Each row is followed by its class.
[10,12,20,-7,-4,-16,-4,-9,3,-4,26,-26,1,-6,-6,16,14,13,19,5,5,-20,-17,4,-26,10,-3,-21,6,-6,3,-11,9,-4,-31,-29,5,-5,-1,-6,-13,-9,1,8,10,15,-3,-51,0,10,-15,-23,-3,-23,0,35,9,-13,2,9,-15,-27,9,-18,-8,6,-2,-26,3,27,-4,6,-2,13,10,25,20,-1,11,-29,6,-61,-23,-5,1,-7,9,45,-10,-38,24,-9,-1,-7,-25,30,-25,-13,-4,-45,-16,-1,21,-14,-21,-2,14,-5,29,5,7,-8,0,23] -> q808
[-8,-14,-22,-9,-2,71,12,16,-1,-6,1,15,3,30,3,-8,3,-17,-3,9,2,27,24,3,18,-5,-5,12,-12,11,7,8,2,4,11,28,-6,2,10,12,12,10,10,-4,-7,17,-1,-14,13,-23,8,5,-4,20,-12,-42,-7,3,11,0,11,20,-1,33,1,20,5,7,1,-1,-6,-9,4,1,-10,-21,-18,-8,-20,21,-13,63,13,1,11,12,5,1,-3,34,-6,5,2,2,12,-3,21,-1,-3,29,8,-2,-28,18,32,10,-8,13,-34,-8,-12,-14,-6,-13] -> q876
[10,-1,15,-5,15,-28,-3,0,1,-11,1,-8,9,0,-3,16,8,9,6,1,-15,-8,-4,-1,-15,1,1,-8,4,-5,8,2,-20,9,-24,-14,-16,2,15,-6,-3,-4,-8,1,1,4,6,12,-1,14,-6,-2,4,-22,13,24,9,-4,10,-3,-2,-20,3,-2,-9,-5,-7,-16,-4,-4,0,7,-16,8,5,26,23,2,-9,-8,8,-34,-8,-17,1,14,2,-8,-16,-17,63,-17,-9,-12,-25,21,-12,4,-28,-20,11,0,2,-6,-8,-4,7,-1,11,-1,2,-2,0,15] -> q808
[16,-33,-14,-14,-5,30,-10,23,20,4,-42,-7,15,43,-23,-7,-1,-25,23,28,7,-4,2,4,-13,-3,1,-18,-20,-1,-2,-7,-23,7,3,-5,-10,9,15,-7,7,-7,-3,4,-29,35,16,20,-10,16,7,0,-5,-14,2,33,-19,9,13,-8,-4,-8,-13,8,2,-21,7,8,-5,3,-4,-17,-5,12,-3,41,41,-2,-11,-4,23,-13,8,-5,-11,-1,8,12,-9,0,18,-17,-17,-6,-6,-4,-16,-24,4,4,-4,7,9,1,7,-15,40,-14,41,13,-2,11,-2,25] -> q808
[18,-16,17,-25,-16,-20,-20,5,22,-4,-14,-24,30,3,-25,-20,4,-12,9,13,-9,-25,3,10,-25,-17,9,-9,7,-2,7,0,-4,1,-1,8,-6,6,22,2,-24,-2,-3,1,9,45,16,27,-9,23,-2,-3,-4,-27,5,16,0,9,19,5,4,-14,-10,-14,3,-4,-2,4,11,4,4,-1,-17,8,9,19,33,-18,-9,4,43,-22,-9,-12,7,-5,-2,16,-26,0,-5,-33,-4,-12,-14,-1,-18,6,-1,-13,-3,4,11,-14,-21,-27,0,-6,37,6,10,23,0,11] -> q808
[-40,18,30,4,5,-83,-30,-6,11,-27,42,-3,31,6,12,-10,-6,36,-27,-39,-14,-14,-3,22,27,-33,-6,23,6,8,27,17,-5,-12,58,17,25,-3,7,16,-29,-2,23,-1,4,60,-2,-19,16,47,-9,-11,4,-29,-9,-44,24,-16,-10,10,11,12,1,-45,16,12,3,-19,8,-15,14,-7,-25,-17,-3,-29,-9,-8,2,42,0,39,3,8,-4,-4,-11,-3,-24,31,-17,-18,-3,-27,-9,3,-8,14,8,-10,11,-7,-18,-22,22,-3,5,28,-25,-19,-3,6,-16,-23] -> q214
[-7,14,7,-6,7,-65,1,2,9,-4,-10,2,-4,-15,1,10,-3,-3,0,-18,-8,-10,5,-13,-8,-4,-11,26,-1,-7,9,-5,-8,-3,-9,6,-24,-3,-4,-16,-10,-8,-3,-3,19,-42,-3,-3,-7,-3,-6,0,5,-1,9,19,8,-6,15,-5,-5,-5,-14,-8,-2,5,-3,3,-6,4,1,19,-3,-7,-7,5,0,-8,1,16,17,-83,-9,-3,-2,-3,-6,-3,-12,-11,-8,4,2,-5,39,-1,5,11,-2,0,0,-5,-6,-33,-34,5,8,-5,-1,-3,5,-10,0,-10] -> q808
[6,13,29,1,2,-83,-27,2,-2,-28,6,1,-15,1,8,15,9,9,6,-24,-1,-15,-21,-4,13,-14,4,-3,-5,-1,-4,9,0,2,26,-11,-6,-15,7,2,-19,-3,2,-5,5,15,0,7,2,48,-1,-7,4,-26,50,41,-6,1,-2,5,-4,25,1,-26,4,4,-8,-15,10,0,-11,-1,-2,2,11,18,-15,7,5,-9,14,-43,-2,-2,-9,2,-20,0,2,-18,2,0,-8,-2,-5,-11,-9,2,5,-31,-12,-2,3,-39,-11,-12,6,6,-5,5,3,-8,5,-15] -> q214
[22,-3,10,-6,-1,-8,6,26,10,-8,-5,-11,6,-15,-1,7,-2,3,-11,12,3,-2,-10,-10,-11,9,6,-12,5,-13,14,-3,5,-5,-34,-2,-12,-7,10,-18,-18,-4,-4,2,3,-7,-13,9,-8,12,-2,-9,0,-6,5,35,7,-6,20,3,-3,-16,-5,4,2,2,-4,-14,-7,9,6,10,-2,2,4,30,9,3,7,-14,7,-49,-12,0,5,-5,3,1,-4,-19,-3,-12,-2,0,-9,-4,0,-7,-2,-26,-15,-6,14,-7,-35,2,8,-5,17,3,3,-3,2,14] -> q808
[-10,-7,-10,-17,2,30,1,-5,8,7,-2,13,2,7,-6,-11,0,-6,0,4,-18,12,-12,12,7,-7,-2,-11,3,20,-1,2,-5,7,7,11,9,13,1,3,21,9,-2,6,-5,-7,1,1,-24,-8,-1,9,2,-11,-3,-31,0,2,0,-33,-1,-9,-3,7,2,3,-2,3,-7,-5,-6,-13,-10,14,-3,-6,4,-19,-8,11,-10,24,3,5,-1,-2,4,6,3,17,-5,-15,14,1,1,25,42,6,0,24,2,-12,-5,6,18,0,-1,-8,0,10,-8,0,-3,10] -> q876
[-3,-10,-33,-8,-2,83,21,-11,-7,24,4,7,-2,10,4,-4,-2,-11,-11,32,1,27,13,14,-6,14,4,12,10,5,15,-6,17,-6,-34,4,7,6,-6,10,0,11,-10,-5,-11,-18,-19,-9,10,-20,1,-8,-8,16,-4,-47,-6,-8,5,12,2,-3,5,19,-13,-17,0,-2,-1,14,-15,5,10,8,-9,-4,-3,4,-5,15,-20,39,-5,10,13,2,13,6,-6,9,-14,2,3,3,4,14,22,13,-35,13,8,0,-13,23,20,0,-18,7,-30,0,-3,-16,2,13] -> q876
[-7,-13,-11,-20,-1,83,-2,7,-12,3,19,14,4,59,11,10,4,-10,-9,37,6,19,2,23,13,-12,10,0,3,10,30,-7,10,10,15,31,35,-15,26,38,-25,3,-1,-5,-31,53,-16,0,17,52,12,-22,-25,-34,11,-53,-7,18,13,25,3,13,4,2,-8,-20,-12,-31,17,14,-8,-10,-19,2,-6,-21,-5,-35,-37,5,4,51,21,4,2,5,3,23,-21,17,-45,0,-16,25,-2,28,-2,14,1,-22,-4,2,-24,7,43,2,-17,27,-31,-11,-7,-31,-4,21] -> q214
[5,-5,17,6,-4,-33,-3,5,-2,-24,-26,-11,-12,-6,7,6,6,-2,1,6,-1,-3,-2,-11,-4,26,8,-11,-1,-4,-2,-11,-1,7,1,-12,-13,3,9,3,-7,2,-1,4,-1,3,-2,5,5,20,4,-2,4,-22,24,42,5,3,17,-7,-6,-26,-9,-4,-6,-6,-13,-6,-9,-12,-1,11,-3,4,4,25,11,4,-11,-21,18,-45,-1,-12,-1,2,-3,4,-4,-13,11,-11,-13,1,-17,-1,-6,-6,-5,-37,-1,1,16,-18,-21,-43,6,-1,18,5,9,-4,9,9] -> q808
[-2,-17,11,-13,-8,54,-11,-18,-18,11,37,10,-24,15,-2,9,8,15,-8,26,8,24,-13,29,-2,-12,20,-19,27,7,22,3,17,8,9,-11,50,-17,5,33,-13,14,-17,-1,-16,37,-18,10,4,64,-1,-23,-8,-44,28,-35,-19,-10,3,30,-8,-7,4,-35,-7,-11,-13,-43,12,15,-25,19,-15,9,11,-4,12,-39,17,-20,7,-16,1,16,-19,2,4,32,-5,-31,-44,-23,-15,13,0,55,-20,8,-6,-65,-2,-13,4,-12,11,5,-8,11,-10,-23,14,-31,-5,25] -> q214
[-10,-17,-35,-1,6,83,24,-7,-27,21,23,17,-25,10,11,6,14,-7,-8,34,9,31,25,18,2,1,2,-2,8,-15,26,1,16,0,-26,1,13,-6,-6,12,21,9,-10,0,-14,-5,-18,-11,16,-38,0,1,-9,30,-10,-65,2,2,-15,8,6,-9,18,31,1,-20,7,-22,-3,8,-5,-9,28,-17,-7,-22,-4,-12,-12,-3,-51,60,18,5,13,15,15,-4,14,19,9,9,5,21,7,13,12,-13,-3,9,9,-24,-8,36,50,-8,-18,7,-39,-16,-8,-22,4,3] -> q876
[4,-27,-26,-24,-4,83,5,-11,1,50,4,-2,39,35,-28,-30,-1,-2,1,37,-4,2,11,42,-14,-4,-1,-2,21,20,26,1,-5,-11,-11,25,35,2,21,18,-11,6,-4,-5,-20,38,-3,9,9,7,2,-16,-9,12,-4,-83,6,-4,25,20,5,-43,-9,3,9,-14,11,-9,-6,5,-12,-15,0,6,-12,-2,40,-42,-19,17,-1,43,17,-7,-5,-16,14,35,-22,18,-23,-26,-1,-2,-20,39,0,0,0,-19,8,0,-11,9,38,0,-5,9,3,-16,13,36,-8,31] -> q876
[15,-17,7,-12,-1,-40,-14,10,22,-6,-31,-23,32,14,-21,-17,2,-7,30,4,-13,-23,-12,6,-25,-8,12,-24,-16,-2,-13,0,-23,1,3,11,-14,6,10,-19,-11,-11,-1,7,-9,46,27,12,-7,13,0,-13,8,-15,0,54,9,15,1,-12,5,-27,0,-7,-6,2,2,6,-5,-11,9,-27,-14,15,6,25,62,1,-17,-3,31,-38,-9,0,5,-11,6,-10,-11,3,22,-22,-4,-17,-26,-2,-41,-9,-5,-9,6,5,17,-8,-8,-2,25,-7,64,19,3,22,27,25] -> q808
[21,-6,24,-2,-4,23,-3,-11,-10,4,2,-20,2,-27,9,-6,-2,-14,4,4,5,-9,-8,4,1,18,6,-22,9,-2,-7,2,19,2,-21,-26,6,-10,11,0,-25,9,11,0,1,20,-4,10,3,23,-4,-13,-5,5,-12,16,0,-8,-6,9,-3,3,18,-6,-8,0,4,-2,18,12,4,2,10,13,7,5,-6,-4,22,-22,-8,-32,8,17,5,14,-4,1,8,-6,-2,-17,6,-6,-6,3,-1,-12,-1,-6,-13,-3,18,5,-15,7,0,-1,11,7,9,-14,4,6] -> q808
[-3,-19,-13,-23,-3,83,4,-1,-11,31,1,-21,22,-6,-7,-16,2,-11,-5,21,-5,29,12,18,-6,20,-1,8,18,-10,13,2,19,-11,-28,7,13,5,-1,12,3,0,3,2,4,24,5,7,14,-29,-7,-9,-12,26,-16,-72,-3,-5,7,10,4,-21,9,18,-4,-2,20,0,-1,5,-2,-11,3,11,-10,4,14,-18,-3,7,-22,37,7,13,10,-3,24,10,-6,20,-6,-20,17,11,-1,6,16,4,-4,9,3,-2,-11,29,10,-19,-16,8,-7,-12,10,-11,9,14] -> q876
[22,-26,4,-24,1,61,-8,-13,-8,-14,44,-2,-5,37,17,17,16,20,-5,39,12,0,-16,18,-9,-11,10,-16,10,-6,41,4,18,-4,6,12,26,-18,26,40,4,8,-16,-7,-23,57,-17,17,16,66,2,-17,2,-71,32,-25,-14,-12,15,50,-3,3,13,-15,31,-12,-17,-61,18,13,-14,15,-19,14,8,8,19,-32,-27,-26,4,-8,3,-1,-9,7,4,26,-21,-18,-32,-38,-28,25,-19,54,-19,10,-10,-78,20,-10,-1,-10,22,4,-3,20,-20,-14,3,-38,-13,26] -> q214
[-15,18,13,-11,5,-83,-22,-3,1,-19,18,16,-2,21,-18,8,-4,22,3,-19,-4,4,-2,7,19,-33,2,11,-3,11,11,8,-20,3,57,17,10,0,3,5,-6,-9,-3,-7,-1,9,9,-15,5,46,1,-2,5,-35,19,1,-3,2,-5,5,4,21,3,-37,3,3,-3,-27,-1,-10,-7,4,-13,-2,8,-16,-13,-9,-3,13,17,14,4,-50,-16,4,-15,2,-9,1,-24,13,-17,6,-3,4,-20,17,1,-58,1,10,-12,-21,6,-1,0,15,-7,-3,1,-11,-5,-24] -> q214
[4,16,14,0,1,-58,-6,4,5,-12,-6,3,15,-4,2,-3,-1,-9,6,-10,5,-11,-5,-13,10,-8,1,-6,-13,1,-9,3,-12,-2,22,2,-7,0,-3,-12,-2,0,3,-6,4,-4,2,13,-9,26,5,5,6,0,-12,39,-2,10,-2,-13,4,8,2,1,-9,-1,-4,14,4,0,-3,-1,-5,-3,17,9,-33,10,2,0,24,-26,1,-9,-7,-14,-14,0,3,-41,0,6,1,-8,5,-18,-11,8,0,-8,21,0,6,-12,-17,3,5,-10,9,4,-3,3,1,-2] -> q808
[3,9,20,17,4,-57,-11,-15,-7,-9,28,-14,1,-31,6,31,3,28,5,-13,4,-17,-1,-2,3,-23,-4,-9,9,-9,-14,11,4,4,-4,-32,46,-4,-12,-9,1,1,-1,4,16,3,3,-4,0,0,-27,-4,-1,-3,-7,20,0,0,-21,2,-1,3,15,-24,5,22,7,-10,-35,-9,6,2,3,-12,31,-28,-6,11,26,-20,-13,-36,-20,-4,-23,-7,-1,2,15,-14,33,2,2,-15,-15,3,-9,-7,7,-8,-8,0,24,-7,-8,-1,12,3,3,-2,9,-6,4,-10] -> q808
[7,-11,7,-12,3,-49,-20,4,19,-10,-3,-11,18,10,-20,-1,1,15,12,8,-5,-24,-13,6,-26,-11,-6,-14,14,-1,13,-2,-12,4,5,-2,-2,4,5,-13,-14,-3,-2,9,-11,25,17,11,-9,21,-3,-8,1,-20,9,29,-26,10,16,-1,-1,-15,-1,-12,2,9,-15,-8,-6,-19,-6,-7,-18,11,9,15,42,-7,-8,-3,18,-26,-6,-10,-31,-5,3,6,-15,-21,26,-19,-1,-13,-18,11,-17,-5,-4,-23,-2,-3,10,-6,-9,-5,-26,-6,39,0,7,15,-1,14] -> q808
[28,-9,16,-3,-3,-5,-5,1,6,-2,-15,-44,9,0,-2,7,21,0,2,16,0,-2,-1,-4,-20,4,-2,-5,7,-21,5,-2,2,-8,-37,-12,-11,-3,-2,-4,-14,-5,-3,1,-2,24,2,13,2,29,-12,-19,4,-15,14,47,-4,2,20,7,-1,-9,-1,-5,-5,4,-7,-17,10,4,9,6,1,8,8,34,24,-9,-4,-27,4,-47,-3,-7,7,-9,-9,-1,-7,-22,4,-3,-9,0,-15,18,-12,-2,8,-33,-4,-3,14,-16,-31,-1,-5,2,23,2,0,-9,4,14] -> q808
